Each row is followed by its class. Each block has new classes.
[ -9.0  -6.2  -4.5   8.1 -15.7 -10.6  11.4   5.2   0.3  11.6  -2.9  -3.2
   0.9  -0.4  -2.7   4.0  -5.4  -4.7  -4.5   5.4   8.4  15.6   8.0 -15.4
  -2.2   1.7   4.1  11.9  -1.7 -25.8  15.1 -14.1   1.3  -0.9  -4.2   1.6]  z283
[-15.1   6.2  -1.9  19.7 -19.8 -18.6   1.4   2.2  15.5  75.7   0.7   2.2
  33.6  -6.0   3.3 -24.1   8.9  -3.5 -27.1 -42.3 -11.6  49.6   2.0 -34.0
  18.2  -5.0  36.5   5.6  34.4 -14.0   1.5  -9.0   6.9 -48.1  -0.8   9.5]  z283
[ -0.2  -5.9   3.8  -8.3 -13.0   0.3 -10.6   2.7 -12.1 -75.7  -4.9   1.8
 -19.4   2.4   9.4  11.8  -8.8   5.4   1.5  47.4  12.1  -7.9  -8.1  11.4
 -13.6   4.0 -18.9  12.1 -21.5 -24.4   3.5  -2.5  -2.6  33.4   0.4  -4.7]  z283
[ -6.1  -4.6  -0.4   6.0 -24.2 -11.0  -2.9   4.8   6.8 -12.2  -4.2  -1.7
  -1.5  -3.0   1.8   3.3  -9.2   6.2  -9.2  20.6   3.5  15.7  -8.7  -6.1
  -4.3  -6.4  -7.0  13.4  -9.8 -22.0  19.1 -13.7   1.9   7.3  -0.5   2.1]  z283
[ -9.9 -19.0   2.9   4.1  -9.5  -5.4   4.4  -2.8  -8.2  -5.9  -7.5  -2.1
  -6.3   1.3 -17.9   7.7   0.5 -10.7  -2.1  -0.4   9.8   7.0   5.7 -27.1
 -11.9   8.8 -10.2   4.3  -2.6 -13.8  28.2 -23.6  -2.4   0.9  -1.3  -1.2]  z456
[ -9.4  -2.1   0.4   1.7 -21.8  -8.0  -3.1   4.1  -9.0 -15.2  -2.1  -1.6
   2.0  -1.6  12.8   0.6  -6.1   3.2  -8.5  23.3   6.6  11.7  -5.3  -7.0
  -5.4   4.1   1.2  14.6  -5.8 -33.3   0.7  -4.4   6.2   8.5  -3.7   0.8]  z283
[ -7.9  -4.0   2.4   8.3 -44.8 -16.3  -9.0   9.5   6.8 -29.9  -7.6   2.8
  -4.9  -2.0   5.4  11.8 -12.9  12.4 -13.3  31.5   8.9  24.8 -14.5  -5.4
  -6.1 -11.3 -15.8  23.6 -19.6 -40.5  23.3 -22.3  11.1  17.6  -2.4  -4.7]  z283
[-10.2 -11.2   4.0   2.1 -39.5  -8.7 -16.1   3.8  -4.8 -51.3  -9.3   3.0
  -8.1  -0.1   3.4   9.5 -10.4   6.3 -16.5  49.4   8.2  20.5 -11.8  -9.0
 -10.7  -5.2 -16.7  21.7 -22.7 -42.3  20.6 -21.7  -0.1  20.9  -4.5  -2.3]  z283
[  0.4   8.7  -5.3   3.5   8.8  -5.2  15.9   5.6   8.6  46.5  -0.8   1.7
  12.6  -3.8   7.2  -2.8   1.5   2.6  -3.0 -19.4  -1.6   4.9   5.5   6.6
  13.4  -3.1  23.2  -2.5  11.1   1.1 -13.3   8.4   1.1 -13.8   0.8   3.9]  Z929
[ -3.8  -3.0   0.0  -1.3 -20.0  -5.1 -10.7   3.2  -3.6 -28.2  -9.2   3.3
  -4.7  -0.4   6.7   1.5  -1.4   5.8  -3.5  23.8   4.3   8.7  -8.0  -4.1
  -4.3  -2.6 -13.5  11.7  -7.6 -18.1   9.9 -11.5   0.4   4.2  -1.3  -0.3]  z283
[ -6.2   5.9  -3.7   5.5 -14.3 -11.9   9.6   9.9   9.3  20.1  -1.0   4.9
   7.0  -6.5   9.3   5.4  -2.8   9.7  -9.0   3.8   6.5  14.7  -2.9   7.1
   6.6  -7.0   2.6   8.3 -10.7 -24.2  -1.7  -1.8   5.8   4.0  -1.1   1.6]  Z93
[ -8.6  -9.4  -2.9  10.9 -29.2 -14.1  -0.1   5.3   2.4  -6.8  -6.0  -0.5
  -0.2  -1.7  -0.1   6.5  -6.6  21.5 -12.1  17.7   8.2  24.9  -5.5 -14.8
  -7.5  -2.5  -4.2  17.6  -7.2 -36.2  20.0 -19.8   3.6   5.6  -2.6  12.4]  z283
[ -9.4  -5.3   0.4   0.1 -12.0  -9.4   3.9   3.7  -5.5  -6.6  -2.8  -1.1
  -0.9  -0.6   1.3   4.6  -3.0  -2.0  -6.1   9.5   9.0   7.3   2.1  -7.9
   1.4  -1.3   2.6   9.9  -3.0 -23.3   7.8 -11.2   1.5   6.7   3.7  -0.1]  z456
[ -6.0   7.5  -1.8   9.8 -24.9 -15.2  10.5  13.1   6.0  23.6  -1.6   5.8
   9.1  -4.3  16.5   3.1  -8.2  11.1 -12.8  10.6   7.2  23.3  -3.6   6.7
  10.5 -16.4  25.1  16.0  -1.0 -39.2  -4.4  -1.1   7.4   2.6  -2.7  -0.1]  Z924
[ -5.1  -9.6  -1.6   3.5 -28.7 -12.1   6.7   9.4   0.2 -30.6  -6.7  -1.8
  -6.7  -1.2  -0.1  19.3 -12.0   6.5 -16.4  31.2  14.6  12.2   0.5   0.2
  -9.0  -5.2  -8.6  19.5 -20.4 -40.0  20.1 -20.9  -1.0  23.9  -1.4  -1.0]  z283
[  2.4   7.7   1.2   4.0 -11.0  -4.5  -1.3   9.7  18.3  26.1   0.4   5.1
   5.6  -3.5   5.5  -6.2  -0.7   8.6  -2.9  -9.7  -6.0  11.7  -7.8   6.9
   8.5 -13.8   2.8   3.0   0.6   0.8  -0.5   2.5   0.0 -10.1   0.8   0.5]  Z93
